Below is a small trained network, with its code and all its weights. Each question gives an input and a class and asks what happens when units are switched off, that is, made to give their printed mean instead of their output.

import numpy as np


def w(rows, s, z=0):
    codes = np.array(rows[::2]) - 128.0
    scale = np.full(codes.shape[1], s)
    scale[-1] = z or s
    return codes * scale


def norm(h):
    return h / np.sqrt((h * h).mean(-1, keepdims=True) + 1e-5)


def f(y):
    return y / 2 * (1 + np.tanh(0.7978845608 * (y + 0.044715 * y**3)))


def log_softmax(a):
    a = a - a.max(-1, keepdims=True)
    return a - np.log(np.exp(a).sum(-1, keepdims=True))


def net(x, mask):
    res = np.array(x, float).reshape(1, 2) / 4 @ E
    u = 0
    for l in range(4):
        y = f(norm(res) @ A[l][:, :-1].T + A[l][:, -1])
        res = res + np.where(mask[u : u + 6], y, B[l][:, -1]) @ B[l][:, :-1]
        u += 6
    return log_softmax(norm(res)[-1] @ U[:, :-1].T + U[:, -1])


A, B = {}, {}
E = w([
[151,132,230,66],'x0',
[254,143,76,112],'x1',
],0.0071)
A[0] = w([
[83,138,172,88,40],'0.n1',
[95,75,192,254,58],'0.n2',
[69,59,182,188,224],'0.n3',
[125,176,247,14,142],'0.n4',
[229,118,165,144,82],'0.n5',
[130,138,140,118,4],'0.n6',
],0.0098,0.0026)
B[0] = w([
[167,83,59,88,148],'0.n1',
[98,176,48,67,158],'0.n2',
[121,183,182,135,193],'0.n3',
[80,113,255,103,254],'0.n4',
[63,192,85,28,189],'0.n5',
[144,150,45,90,114],'0.n6',
],0.0085,0.0074)
A[1] = w([
[98,84,149,160,155],'1.n1',
[149,124,101,135,149],'1.n2',
[67,134,94,178,200],'1.n3',
[98,132,171,133,98],'1.n4',
[149,10,132,239,5],'1.n5',
[90,124,127,114,112],'1.n6',
],0.014,0.0019)
B[1] = w([
[240,216,156,77,153],'1.n1',
[204,139,211,110,154],'1.n2',
[44,147,85,98,252],'1.n3',
[171,112,173,141,220],'1.n4',
[179,3,47,84,170],'1.n5',
[248,184,151,227,173],'1.n6',
],0.0068,0.0041)
A[2] = w([
[95,138,115,207,169],'2.n1',
[67,35,87,84,127],'2.n2',
[106,134,251,172,146],'2.n3',
[137,158,114,141,155],'2.n4',
[142,156,74,1,6],'2.n5',
[106,19,66,142,83],'2.n6',
],0.0093,0.0018)
B[2] = w([
[63,116,146,82,141],'2.n1',
[167,153,70,90,145],'2.n2',
[255,134,93,26,254],'2.n3',
[112,166,164,149,139],'2.n4',
[128,144,65,198,223],'2.n5',
[201,69,101,38,155],'2.n6',
],0.0081,0.0049)
A[3] = w([
[255,118,139,130,231],'3.n1',
[40,175,140,129,223],'3.n2',
[162,204,43,65,251],'3.n3',
[105,99,36,171,111],'3.n4',
[122,195,207,111,144],'3.n5',
[189,176,60,198,161],'3.n6',
],0.0097,0.0012)
B[3] = w([
[9,187,140,107,213],'3.n1',
[106,172,82,104,184],'3.n2',
[138,106,154,144,254],'3.n3',
[179,121,164,119,183],'3.n4',
[151,65,129,153,211],'3.n5',
[160,154,159,204,194],'3.n6',
],0.013,0.0068)
U = w([
[21,224,63,126,201],'0',
[116,151,232,68,202],'1',
[95,97,122,164,1],'2',
[167,217,141,254,192],'3',
[77,78,133,184,11],'4',
[91,116,126,175,19],'5',
[178,90,24,118,158],'6',
],0.017,0.008)

Each question gives the input, the list of numbers given to net, and the class t.
The units are the neurons (one row each of A and B). Each row of codes is followed by its name. A weight is (code - 128) times the scale printed after its matrix; where a second scale follows, it is the last column's (A, B and U).
mask holds one flag per neuron, layer by layer. A switched-off neuron (its flag False) gives its mean, the last column of its row in B, instead of its output. The means were averaged over made-up inputs and are rounded, as every weight is.
A unit's drop is (log p(t) with every unit on - log p(t) with that unit switched off) / (log p(t) with every unit on - log p(t) with every unit switched off).
The circuit of an input: a set's keep is (log p(t) with only the set's units on - log p(t) with every unit switched off) / (log p(t) with every unit on - log p(t) with every unit switched off). Starting from the 12 units with the biggest drops (on a tie, the unit counted first), units are removed one at a time, each time the one whose removal leaves the highest keep (on an exact tie, the one counted first), for as long as the keep stays at least 0.8.
units of the circuit, in order: the units of the circuit, biggest drop first
unit that matters most: the unit with the biggest drop
k most important neurons: the k neurons with the biggest drops, biggest first
top k neurons in layer l: the k neurons of layer l with the biggest drops, biggest first
drop when u is switched off: that unit's drop, to one decimal
input [-2,-7], class 0: unit that matters most -> 0.n2
input [-8,8], class 3: 2 most important neurons -> (3.n6 0.n4)
input [-3,0], class 6: units of the circuit, in order -> (0.n4 0.n5 1.n5)
input [-1,0], class 6: units of the circuit, in order -> (0.n4 0.n3)
input [-4,3], class 6: units of the circuit, in order -> (0.n3 1.n5 0.n5 0.n2)
input [-7,-1], class 6: units of the circuit, in order -> (0.n5 1.n5)
input [-2,-2], class 0: 2 most important neurons -> (0.n4 0.n2)
input [-1,-7], class 0: 2 most important neurons -> (0.n2 0.n4)
input [-1,-1], class 0: 2 most important neurons -> (0.n4 0.n2)
input [-1,-8], class 0: top 2 neurons in layer 1 -> (1.n3 1.n2)
input [-2,0], class 6: 3 most important neurons -> (0.n4 0.n5 1.n5)
input [-2,2], class 3: 2 most important neurons -> (0.n4 1.n2)
input [3,6], class 3: 2 most important neurons -> (2.n5 0.n5)
input [-6,1], class 6: unit that matters most -> 0.n5
input [-3,1], class 6: drop when 3.n3 is switched off -> 0.0
input [-5,1], class 6: drop when 0.n5 is switched off -> 0.6
input [-5,2], class 6: drop when 0.n5 is switched off -> 0.3
input [-8,0], class 6: drop when 0.n5 is switched off -> 0.8
